[[ 36 -15  -9  55 -62   6  -8  44  -4  -8 -34]
 [ 43 -10   4   2  -1  15  13  23 -10 -54 -80]
 [-43  31 -41 -16  -4 -43 -76 -39   2  55  35]
 [-15  18 -14 -48  24  15  33  -5   6  42  79]
 [-64  26 -31 -12  -3 -31 -81 -34 -11  56   1]
 [ -9 -14  -7  39 -36  15 -19  49 -27  -5   1]
 [ 36 -14  -9  55 -63   6  -8  43  -4  -9 -36]
 [ 42 -10 -10  48 -62   5  -7  34   1  -6 -64]]
->
[[ 42  36  -9 -64 -15 -43  43  36]
 [-10 -14 -14  26  18  31 -10 -15]
 [-10  -9  -7 -31 -14 -41   4  -9]
 [ 48  55  39 -12 -48 -16   2  55]
 [-62 -63 -36  -3  24  -4  -1 -62]
 [  5   6  15 -31  15 -43  15   6]
 [ -7  -8 -19 -81  33 -76  13  -8]
 [ 34  43  49 -34  -5 -39  23  44]
 [  1  -4 -27 -11   6   2 -10  -4]
 [ -6  -9  -5  56  42  55 -54  -8]
 [-64 -36   1   1  79  35 -80 -34]]

[[-21   2  17  34 -31  14 -21]
 [-77  27   3  -4  27 -28  -2]
 [-14 -20   1  35  -1  19  -7]]
->
[[-14 -77 -21]
 [-20  27   2]
 [  1   3  17]
 [ 35  -4  34]
 [ -1  27 -31]
 [ 19 -28  14]
 [ -7  -2 -21]]

[[  3 -46 -10 -69  45  14  -5  27]
 [-34 -13 -52 -32  40 -27 -19  53]]
->
[[-34   3]
 [-13 -46]
 [-52 -10]
 [-32 -69]
 [ 40  45]
 [-27  14]
 [-19  -5]
 [ 53  27]]

[[ 61 -10  40 -22  17 -32 -23 -50  28]
 [-29  -6 -16  -1 -31  30   3 -16 -35]
 [ 13 -47  40  80 -52  12 -42   5 -37]
 [ 17 -58 -12 -23 -12   6 -50 -48 -29]
 [ 45   3 -26  16  18  -7  34  16  -8]
 [ 15 -28 -14  20  -9   8 -15  -7 -27]]
->
[[ 15  45  17  13 -29  61]
 [-28   3 -58 -47  -6 -10]
 [-14 -26 -12  40 -16  40]
 [ 20  16 -23  80  -1 -22]
 [ -9  18 -12 -52 -31  17]
 [  8  -7   6  12  30 -32]
 [-15  34 -50 -42   3 -23]
 [ -7  16 -48   5 -16 -50]
 [-27  -8 -29 -37 -35  28]]

[[ -6  46   0]
 [-16  -2   5]
 [ -4 -11 -20]
 [ -1  67   2]
 [  1  39  -2]
 [-35 -17  53]
 [-20  45 -30]
 [-13 -27  10]
 [ 18   5 -22]
 [ 20 -81  26]]
->
[[ 20  18 -13 -20 -35   1  -1  -4 -16  -6]
 [-81   5 -27  45 -17  39  67 -11  -2  46]
 [ 26 -22  10 -30  53  -2   2 -20   5   0]]

[[ -1  -1   9   8  -6 -43  12  -1  -2  46]
 [  1   1   5  12   3 -52   1  -1  23  87]
 [ -1  -1   8   9  -6 -36  12  -1   5  42]
 [ -1  -1   7   3  -4 -31   7   0 -11  22]
 [ -1   0   1   6  -4   0   6  -1  14  12]
 [  0  -1   7   2  -2 -37   5   0 -13  29]
 [  1   1  -2   4   3  -3  -3   0  18  23]]
->
[[  1   0  -1  -1  -1   1  -1]
 [  1  -1   0  -1  -1   1  -1]
 [ -2   7   1   7   8   5   9]
 [  4   2   6   3   9  12   8]
 [  3  -2  -4  -4  -6   3  -6]
 [ -3 -37   0 -31 -36 -52 -43]
 [ -3   5   6   7  12   1  12]
 [  0   0  -1   0  -1  -1  -1]
 [ 18 -13  14 -11   5  23  -2]
 [ 23  29  12  22  42  87  46]]

[[35  6 -1 -1  8 24 11 15  3  5 -7 31  6]
 [ 0 23 13  8  7 54 11 -1 -2 -2 -4 -2  3]
 [28  1 -5  8 -3  1 -1  1  3 29 10 68 10]
 [39 17  1 -2  2 29 11 15  6  4 -2  6 19]]
->
[[39 28  0 35]
 [17  1 23  6]
 [ 1 -5 13 -1]
 [-2  8  8 -1]
 [ 2 -3  7  8]
 [29  1 54 24]
 [11 -1 11 11]
 [15  1 -1 15]
 [ 6  3 -2  3]
 [ 4 29 -2  5]
 [-2 10 -4 -7]
 [ 6 68 -2 31]
 [19 10  3  6]]

[[  7   5  12 -24  24 -59  -9 -38  -7 -57  48]
 [ 19 -11 -26   4  29 -36  39  27 -59 -28 -18]
 [ 22  40  25  60 -63  34  31 -62 -27  66  64]
 [-25 -27  22  35  -8 -34  45  20 -57  32  31]
 [ 42 -21 -12 -18  62 -22  -8  41  -1  51 -48]]
->
[[ 42 -25  22  19   7]
 [-21 -27  40 -11   5]
 [-12  22  25 -26  12]
 [-18  35  60   4 -24]
 [ 62  -8 -63  29  24]
 [-22 -34  34 -36 -59]
 [ -8  45  31  39  -9]
 [ 41  20 -62  27 -38]
 [ -1 -57 -27 -59  -7]
 [ 51  32  66 -28 -57]
 [-48  31  64 -18  48]]
